Below is a small trained network, with its code and all its weights. Each question gives an input and a target symbol and asks what happens when units are switched off, that is, made to give their printed mean instead of their output.

import numpy as np


def w(rows, s, z=0):
    codes = np.array(rows[::2]) - 128.0
    scale = np.full(codes.shape[1], s)
    scale[-1] = z or s
    return codes * scale


def f(y):
    return np.maximum(y, 0)


def softmax(a):
    e = np.exp(a - a.max(-1, keepdims=True))
    return e / e.sum(-1, keepdims=True)


def log_softmax(a):
    a = a - a.max(-1, keepdims=True)
    return a - np.log(np.exp(a).sum(-1, keepdims=True))


def net(x, mask):
    ids = ['βζηθλστφψω'.index(c) for c in x.split()]
    T = len(ids)
    res = E[ids] + P[:T]
    r = res
    for j in range(2):
        rows = slice(2 * j, 2 * j + 2)
        q, k, v = (r @ M[0][rows].T for M in (Q, K, V))
        z = softmax(np.where(np.tri(T) > 0, q @ k.T / 2**0.5, -1e9)) @ v
        o = O[0][rows]
        res = res + np.where(mask[j], z, o[:, -1]) @ o[:, :-1]
    y = f(res @ A[0][:, :-1].T + A[0][:, -1])
    res = res + np.where(mask[2:10], y, B[0][:, -1]) @ B[0][:, :-1]
    return log_softmax(res[-1] @ U[:, :-1].T + U[:, -1])


Q, K, V, O, A, B = {}, {}, {}, {}, {}, {}
E = w([
[163,187,213,153,198],'β',
[131,231,142,148,83],'ζ',
[169,187,73,97,151],'η',
[75,108,168,138,166],'θ',
[137,38,100,29,138],'λ',
[2,58,38,72,68],'σ',
[165,117,183,105,199],'τ',
[91,46,178,95,166],'φ',
[36,146,90,137,150],'ψ',
[66,182,229,190,5],'ω',
],0.0077)
P = w([
[61,144,150,127,251],'0',
[128,133,163,127,143],'1',
[139,70,97,191,123],'2',
[108,161,134,73,153],'3',
[137,136,169,125,111],'4',
[149,78,98,185,100],'5',
[111,173,131,51,138],'6',
[146,135,165,118,93],'7',
[154,84,98,179,84],'8',
[113,176,127,38,122],'9',
[151,135,154,123,77],'10',
[161,93,97,175,62],'11',
[114,175,121,29,104],'12',
],0.014)
Q[0] = w([
[94,178,165,67,130],'h0',
[154,101,124,226,97],'h0',
[196,69,77,253,95],'h1',
[154,140,186,137,120],'h1',
],0.018)
K[0] = w([
[189,160,116,91,4],'h0',
[79,130,184,179,192],'h0',
[83,113,162,163,215],'h1',
[168,130,164,127,128],'h1',
],0.018)
V[0] = w([
[132,197,45,159,133],'h0',
[161,19,135,48,150],'h0',
[237,171,140,132,150],'h1',
[118,165,253,221,129],'h1',
],0.011)
O[0] = w([
[107,190,38,136,143,150],'h0',
[212,9,143,55,135,21],'h0',
[219,121,42,223,162,13],'h1',
[98,117,222,212,149,255],'h1',
],0.012,0.0018)
A[0] = w([
[69,150,150,87,181,3],'n0',
[125,165,167,91,145,129],'n1',
[122,172,143,115,237,126],'n2',
[90,137,79,67,254,44],'n3',
[116,83,175,187,132,96],'n4',
[72,172,172,81,148,29],'n5',
[205,47,109,207,118,196],'n6',
[94,122,86,239,124,22],'n7',
],0.01,0.0046)
B[0] = w([
[170,108,106,176,79,201],'n0',
[113,106,73,173,135,216],'n1',
[143,169,86,124,71,230],'n2',
[200,147,245,80,153,232],'n3',
[154,78,158,161,184,254],'n4',
[132,98,96,182,43,240],'n5',
[182,96,26,126,94,200],'n6',
[215,222,139,77,110,233],'n7',
],0.011,0.0055)
U = w([
[190,128,118,167,156,55],'β',
[134,212,182,80,166,161],'ζ',
[129,158,1,153,120,164],'η',
[79,94,170,133,174,228],'θ',
[181,92,116,99,52,2],'λ',
[98,102,113,117,60,75],'σ',
[160,72,83,172,123,71],'τ',
[132,83,181,86,178,176],'φ',
[31,118,76,178,118,235],'ψ',
[138,137,208,135,127,41],'ω',
],0.0091,0.0058)

Each question gives the input, a string of symbols that net reads in full, and the target symbol t.
The units are the heads (2 rows each of Q, K, V and O) and the neurons (one row each of A and B). Each row of codes is followed by its name. A weight is (code - 128) times the scale printed after its matrix; where a second scale follows, it is the last column's (O, A, B and U).
mask holds one flag per unit, heads first, then neurons. A switched-off unit (its flag False) gives its mean, the last column of its rows in O or B, instead of its output. The means were averaged over made-up inputs and are rounded, as every weight is.
A unit's drop is (log p(t) with every unit on - log p(t) with that unit switched off) / (log p(t) with every unit on - log p(t) with every unit switched off).
The circuit of an input: a set's keep is (log p(t) with only the set's units on - log p(t) with every unit switched off) / (log p(t) with every unit on - log p(t) with every unit switched off). Starting from all 10 units, units are removed one at a time, each time the one whose removal leaves the highest keep (on an exact tie, the one counted first), for as long as the keep stays at least 0.8.
units of the circuit, in order: the units of the circuit, biggest drop first
unit that matters most: the unit with the biggest drop
k most important neurons: the k neurons with the biggest drops, biggest first
heads that matter: for each layer, one digit per head in row order, 1 if its drop is at least 0.15 and else 0, layers parted by /
input ψ ω φ ψ θ, target θ: units of the circuit, in order -> (h1, n7)
input τ η η φ θ η, target τ: units of the circuit, in order -> (h0, n6, h1, n4)
input τ η ψ η ψ β η β, target η: units of the circuit, in order -> (h1, n3, n6)
input τ ω ζ, target τ: units of the circuit, in order -> (n6, h0, h1)
input η η λ η η β ψ σ σ β, target λ: heads that matter -> 01
input ω η λ θ, target φ: unit that matters most -> h0
input β λ φ β ζ τ ζ ζ θ ω η ψ, target β: heads that matter -> 01
input η ω ψ τ ψ τ, target η: 3 most important neurons -> (n3, n6, n4)
input τ θ λ τ ω σ θ τ ζ φ σ θ, target τ: units of the circuit, in order -> (n6, h0, h1, n4)
input λ η η θ φ ψ ζ σ ψ φ, target λ: 4 most important neurons -> (n5, n0, n3, n4)
input η ζ τ β β, target β: units of the circuit, in order -> (h1, n6)
input η θ ζ θ, target η: heads that matter -> 10
input β η η θ η ψ φ τ ζ η β φ, target β: units of the circuit, in order -> (h1, n7, n4)
input η ψ β ψ λ η η η η ψ ψ ζ ψ, target η: units of the circuit, in order -> (h0)
input ζ η ψ β η ψ, target ζ: heads that matter -> 10
input θ β ω ψ, target ψ: heads that matter -> 01
input ζ ζ τ ω β φ σ, target λ: units of the circuit, in order -> (h1, n3, n5)
input η λ ψ τ, target φ: heads that matter -> 10
input φ ψ η ψ β φ η λ τ β ω σ, target φ: units of the circuit, in order -> (h1, h0, n5)
input σ ψ ψ, target σ: units of the circuit, in order -> (h1, n5)
input ω β λ η β ψ θ σ β, target ω: heads that matter -> 11
input ψ β η η σ ψ β β η, target ψ: heads that matter -> 11
input ω ψ ψ ζ σ ω, target ω: units of the circuit, in order -> (h1, n7)
input λ η σ ω ζ β η φ ζ η λ η ψ, target ζ: 2 most important neurons -> (n3, n5)
input ψ η ψ, target ψ: units of the circuit, in order -> (h1, n3, h0)
input θ θ θ η, target ζ: 2 most important neurons -> (n3, n5)
input β η ω ζ ψ η ψ β β θ η λ ψ, target φ: units of the circuit, in order -> (h0, n2)
input η η ψ σ τ θ η σ ζ, target η: 2 most important neurons -> (n3, n4)
input φ ζ θ τ ω λ, target φ: units of the circuit, in order -> (h1, h0)
input β η φ, target β: heads that matter -> 01
